Each row of numbers stands for one node and depends on some of the facts below. Use the named rows to name the rest.

There are 2 kinds of fact about the nodes: ε, β.
ε: points at; β: is of sort
k133 ε:k945,k284 β:184
k153 ε:k360,k832 β:229
k175 ε:k447 β:184
k197 ε:k409 β:229
k20 ε:k443 β:184
k202 ε:k574 β:184
k210 ε:k717 β:184
k215 ε:k202,k832 β:184
k234 ε:k441 β:229
k248 ε:k776 β:229
k270 ε:k792,k893 β:229
k277 ε:k673,k215 β:229
k284 β:229
k29 ε:k832,k713,k779 β:184
k300 ε:k31,k79,k590 β:229
k304 ε:k133,k215 β:184
k31 ε:k717 β:229
k315 ε:k409,k750 β:229
k333 ε:k31,k284 β:184
k338 ε:k356 β:184
k356 ε:k673 β:184
k36 ε:k356 β:184
k360 β:184
k362 ε:k284 β:184
k37 ε:k574 β:184
k392 ε:k971 β:184
k404 ε:k300 β:229
k409 ε:k447 β:184
k441 ε:k197 β:184
k443 ε:k722 β:184
k447 β:184
k470 ε:k679,k776 β:229
k472 ε:k409,k923,k300,k197,k713 β:184
k490 ε:k202 β:184
k531 ε:k574,k447 β:229
k574 ε:k284 β:184
k590 β:229
k594 ε:k679,k66 β:184
k598 ε:k923,k234,k759 β:184
k599 ε:k202 β:184
k62 ε:k727 β:229
k626 ε:k802,k713 β:184
k627 ε:k923 β:184
k630 ε:k31,k780,k759 β:229
k631 ε:k727 β:184
k646 ε:k825 β:229
k66 ε:k409,k923 β:229
k663 ε:k832,k392 β:229
k673 ε:k717,k726 β:229
k675 ε:k673 β:184
k679 ε:k31,k574,k284 β:229
k684 ε:k574 β:229
k699 ε:k234 β:184
k701 β:229
k713 β:184
k714 ε:k893,k392,k646 β:229
k717 ε:k409 β:184
k722 ε:k62 β:184
k726 ε:k66 β:184
k727 ε:k713 β:184
k734 ε:k627 β:184
k741 ε:k360 β:184
k750 β:184
k759 β:184
k776 ε:k780 β:184
k779 β:184
k780 ε:k333,k701 β:229
k79 ε:k574 β:184
k790 ε:k202,k215 β:184
k792 ε:k443,k490,k574,k825,k202,k832 β:184
k802 ε:k717,k447 β:184
k805 ε:k599 β:229
k825 ε:k679,k490,k923,k832 β:184
k832 ε:k802 β:229
k834 ε:k175,k792 β:184
k878 ε:k825,k599 β:184
k893 ε:k626 β:184
k923 ε:k447 β:184
k931 ε:k392 β:184
k932 ε:k215,k630,k805 β:184
k945 ε:k284 β:184
k971 ε:k300 β:184
k98 ε:k315,k29 β:184

Named rows:
k627: -36,-30,39,13,3,14,-6,8,44,-53,27,42,-27,-30,-47,-46,62,-19,14,-4,45
k734: -40,-26,47,13,-9,13,-6,15,47,-50,19,48,-26,-28,-49,-53,64,-28,19,-3,49
k470: -54,-9,65,-40,18,71,-49,29,8,8,39,65,-73,14,-8,-20,8,27,29,-28,74
k679: -45,-26,63,-48,23,70,-55,20,14,-8,22,64,-41,4,-4,-13,-1,33,21,-30,68
k776: -14,-11,61,-4,13,5,11,9,61,-25,38,54,-67,-8,-38,-38,37,0,2,13,28
k248: -49,-12,62,-33,30,67,-41,34,12,13,43,60,-76,10,4,-23,4,32,30,-29,69
k175: -27,-1,59,1,9,7,-17,-10,41,-49,35,76,-21,-36,-37,-44,41,-20,6,27,57
k66: -38,-35,49,-41,24,77,-49,15,7,-15,34,58,-28,-9,4,-16,21,28,24,-45,88
k409: -5,-23,64,-5,25,11,3,-13,50,-59,37,53,-11,-35,-25,-37,51,-4,-4,2,51
k726: -5,-19,46,-22,-3,15,3,-10,44,-43,45,60,-29,-18,-33,-38,71,-11,-2,-11,67
k713: -26,-36,70,5,22,-8,-3,2,51,-72,43,57,-20,-32,-1,-14,53,-3,-15,11,37
k29: -36,-5,85,-8,-6,13,-14,3,37,-73,52,43,-32,-16,-15,-34,68,-20,1,12,46
k832: -35,-32,45,-34,21,71,-71,23,-6,-38,38,60,-36,-18,33,-11,4,37,11,-17,52
k792: -38,-2,70,-18,-13,17,-30,-5,49,-50,30,70,-37,-14,-39,-39,49,-34,-1,31,38
k270: -77,-21,67,-39,14,75,-84,13,0,-19,33,72,-49,0,1,-14,20,15,13,-12,66
k727: -41,-36,76,1,4,-2,-4,10,64,-55,46,72,-23,-18,-4,-26,58,-23,-12,11,48
k663: -61,-31,64,-25,4,96,-68,18,-17,-23,43,64,-55,-1,3,-19,24,16,15,-13,68
k490: -21,-18,56,-23,1,14,-20,-10,56,-63,25,66,-36,-29,-31,-37,36,-17,-1,20,26
k598: -44,-7,57,0,11,24,-1,7,42,-45,15,45,-51,-4,-46,-55,74,-33,-4,8,69
k750: -16,-10,74,-14,23,19,5,-8,45,-68,60,37,-12,-22,-16,-50,58,-12,3,4,40
k741: -18,-3,60,11,-22,34,-16,2,52,-90,36,66,-43,13,-19,-53,54,-6,11,17,33
k360: -3,-18,46,11,-11,23,-13,-4,52,-96,34,65,-34,-2,-11,-40,43,6,0,19,16
k878: -36,0,66,-28,-9,24,-30,-9,54,-54,25,75,-52,-19,-37,-55,63,-30,5,3,31
k20: -45,-10,59,-16,-18,20,-18,0,68,-40,44,61,-22,-2,-21,-36,41,-38,-7,35,44
k931: -30,-37,81,5,-11,39,-14,-2,30,-55,47,72,-55,-17,-48,-44,61,-19,-8,30,34
k37: -34,5,72,-24,-12,15,-3,2,49,-53,25,68,-32,-13,-55,-28,42,-11,1,22,39
k531: -67,1,65,-38,15,75,-57,24,-9,-18,22,76,-33,-11,-4,-13,12,17,28,-25,86
k404: -59,-27,73,-22,12,104,-37,25,0,-14,27,66,-40,-11,-2,-7,21,29,2,-34,66
k714: -76,-41,68,-27,16,90,-84,5,-11,-23,42,75,-57,0,-14,-20,34,12,18,-12,64

Which node is each row?
Some rows may be nodes named above.
-39,-18,52,-7,21,29,12,3,42,-68,15,49,-46,-6,-41,-49,70,-26,-7,15,71 => k699
-72,-39,54,-28,22,68,-53,35,27,-15,44,76,-28,3,43,-5,15,10,9,-18,73 => k62
-19,-3,59,10,-27,31,-19,-1,51,-83,34,67,-41,19,-20,-50,58,-5,9,14,30 => k741
-7,-10,51,-35,1,7,-10,0,48,-62,24,72,-33,-37,-20,-35,37,-16,-7,20,18 => k202
-30,-21,61,-9,32,23,13,3,45,-67,23,54,-34,-12,-31,-47,61,-22,-10,9,72 => k441
-12,-51,70,0,3,32,-12,-9,36,-60,45,66,-42,-29,-36,-34,46,-6,-19,30,25 => k392
-54,-26,79,-4,-7,6,-7,12,63,-52,47,77,-35,-4,-4,-28,67,-31,-3,10,53 => k631
-2,-11,54,-8,7,4,1,-14,44,-43,39,60,-18,-27,-24,-27,65,7,-17,2,53 => k717
-74,-43,70,-25,15,89,-81,6,-10,-22,40,71,-60,1,-9,-23,31,12,18,-14,69 => k714
-79,-39,57,-31,19,74,-57,33,27,-16,45,79,-28,2,48,-9,14,12,11,-17,69 => k62
-39,2,92,-8,-4,14,-12,1,37,-65,63,40,-27,-14,-23,-53,75,-27,4,8,47 => k98
-53,-34,58,-24,51,82,-36,17,0,-36,23,62,-29,-9,22,-17,16,25,14,-36,92 => k197
-17,-19,42,-5,26,12,5,9,46,-46,7,44,-40,-25,-28,-43,55,-7,-21,16,41 => k759
-15,-13,71,-14,28,16,5,-6,45,-66,61,43,-14,-28,-16,-52,59,-11,2,4,42 => k750
-62,-45,52,-38,31,83,-75,10,-1,-24,35,67,-43,-6,1,-19,19,25,15,-20,59 => k646
-9,-18,52,6,26,-2,-4,-12,44,-63,27,60,-12,-48,-28,-30,37,4,-1,18,49 => k447
-35,-22,54,-32,36,76,-43,21,9,2,25,59,-39,-8,8,-9,13,49,2,-31,55 => k31
-34,-17,56,-12,26,26,10,4,44,-64,16,47,-48,-2,-41,-54,71,-26,-7,17,75 => k699
-79,-43,55,-30,17,63,-57,33,28,-14,45,78,-29,1,45,-8,16,10,4,-11,70 => k62
-28,-24,28,-48,15,73,-45,10,-6,-7,42,75,-34,-12,21,-10,39,35,14,-30,83 => k673
-80,-20,58,-39,17,75,-83,8,0,-16,33,76,-44,2,2,-15,23,12,16,-9,68 => k270
-40,-31,72,-3,6,-2,-5,12,67,-58,45,71,-29,-14,-2,-20,61,-23,-12,12,44 => k727
-27,1,64,6,9,12,-11,-6,40,-55,35,74,-22,-34,-37,-44,41,-17,7,27,55 => k175
-17,-29,44,-2,20,6,-3,-7,53,-60,20,44,-22,-40,-37,-37,47,-10,0,4,47 => k923
-47,-6,88,6,-9,28,-1,2,44,-52,28,57,-35,-12,-41,-46,75,-32,-1,-2,73 => k472
-40,13,66,-4,-12,16,-24,-8,42,-44,34,76,-25,-24,-43,-54,50,-32,7,32,55 => k834
-51,-12,45,-52,29,79,-57,29,7,-15,17,79,-56,-15,26,-36,20,21,10,-31,44 => k805
-25,-10,76,-16,-7,27,10,3,46,-51,25,69,-30,-27,-48,-21,40,-13,-12,7,35 => k79
-52,-18,43,-49,28,79,-60,30,4,-17,18,80,-57,-19,24,-36,23,20,11,-29,49 => k805
-51,-3,51,-31,28,79,-45,37,2,6,12,53,-62,-1,13,-33,27,28,8,-32,65 => k630
-19,-8,69,2,3,6,-19,-13,38,-55,36,66,-31,-24,-26,-31,61,-14,-2,14,48 => k802
-15,-3,72,-7,-7,16,-9,-18,41,-37,33,67,-30,-13,-34,-43,80,-8,-11,4,65 => k210
0,-13,54,-31,-8,6,-7,8,33,-52,24,69,-41,-28,-18,-41,55,-16,-6,17,30 => k215
-41,-11,58,-2,6,22,-2,5,43,-52,13,46,-50,-5,-45,-57,73,-31,1,7,68 => k598
4,-12,55,-25,-11,9,-8,8,39,-58,22,71,-41,-25,-18,-43,53,-17,-10,19,31 => k215
-11,-12,47,-19,-22,20,0,-6,40,-40,54,70,-33,-15,-35,-38,87,-9,-2,1,66 => k675
-23,-39,51,-55,40,59,-37,29,9,-12,14,71,-17,-5,9,-9,-7,57,17,-14,44 => k284
-33,3,73,-27,-10,20,-1,6,44,-53,24,69,-39,-13,-55,-31,44,-13,8,16,41 => k37
-38,-17,53,-3,24,27,14,5,44,-67,14,51,-46,-6,-36,-55,69,-28,-9,19,77 => k699
-46,-12,60,-19,-12,20,-21,1,74,-42,40,66,-21,-1,-17,-45,44,-38,-13,36,49 => k20
-54,-15,74,-35,36,78,-48,14,-7,-32,57,49,-21,-8,25,-30,32,23,23,-36,74 => k315
-22,-13,75,-21,-15,17,-3,-8,59,-40,30,58,-40,0,-58,-41,61,-20,8,-6,62 => k594
-38,-31,66,-7,13,0,-31,-17,40,-61,39,67,-36,-22,-34,-27,60,-5,-8,28,31 => k893
-24,-13,70,-14,4,0,-2,9,41,-75,55,38,-27,-23,-9,-24,63,-14,-3,14,29 => k779
-24,-16,65,-21,-2,16,-24,-11,54,-59,29,61,-44,-17,-41,-44,52,-22,-3,14,34 => k825
-53,-12,57,-18,-6,92,-74,21,-5,-48,33,66,-47,22,27,-26,20,25,29,-20,65 => k153
-24,7,68,-20,-14,24,-8,10,39,-36,16,69,-59,-15,-27,-62,77,-31,-10,10,35 => k932
-17,-11,55,-29,5,16,-8,-1,54,-54,18,75,-47,-31,-25,-54,52,-21,-6,4,14 => k599
-11,-14,23,-27,-3,17,11,-8,43,-49,62,73,-37,-19,-29,-31,81,0,-4,9,51 => k356
-65,-3,62,-52,9,80,-48,29,-4,-14,25,73,-36,-6,-11,-5,0,24,21,-21,67 => k684
-41,-14,44,-57,-10,81,-59,23,-15,-7,35,76,-47,-2,11,-20,37,13,15,-27,84 => k277
-33,-14,81,-14,-6,26,4,4,45,-51,26,63,-31,-28,-52,-21,43,-2,-10,14,37 => k79
-45,-27,61,-13,-7,11,-14,10,78,-41,42,67,-22,-8,-4,-31,42,-36,-15,29,43 => k722
-37,-22,74,-1,3,-3,-26,-14,42,-58,44,65,-33,-17,-26,-26,72,-14,-5,15,47 => k626
-15,-15,77,-29,-20,14,-10,20,32,-44,20,74,-40,-6,-36,-57,66,-24,7,24,40 => k304
-59,-29,34,-30,64,83,-32,26,0,-38,10,50,-44,2,13,-25,21,25,5,-20,93 => k234
-53,-26,78,4,-7,1,-7,12,66,-53,51,76,-33,-9,-1,-30,68,-31,-8,7,50 => k631
-32,-35,44,-31,23,72,-68,18,-4,-38,33,57,-37,-17,29,-10,5,32,14,-15,52 => k832
-25,-36,78,5,-7,34,-1,-3,40,-53,40,62,-43,-25,-45,-33,52,-10,-20,19,35 => k971
-23,3,66,-34,-23,15,-13,8,36,-50,28,73,-54,-20,-31,-49,59,-32,1,20,40 => k790
-13,-14,57,-30,10,6,5,2,47,-53,20,68,-19,-34,-44,-18,23,-1,-5,21,27 => k574
-44,-32,47,-39,29,75,-50,18,7,-11,31,54,-28,-11,4,-18,23,27,24,-49,91 => k66
-18,-9,74,-12,4,14,4,11,52,-23,25,56,-44,0,-45,-45,56,1,-4,14,31 => k333
-34,-19,50,-18,-4,12,-13,2,73,-47,45,65,-19,-13,-15,-31,34,-26,-13,40,37 => k443

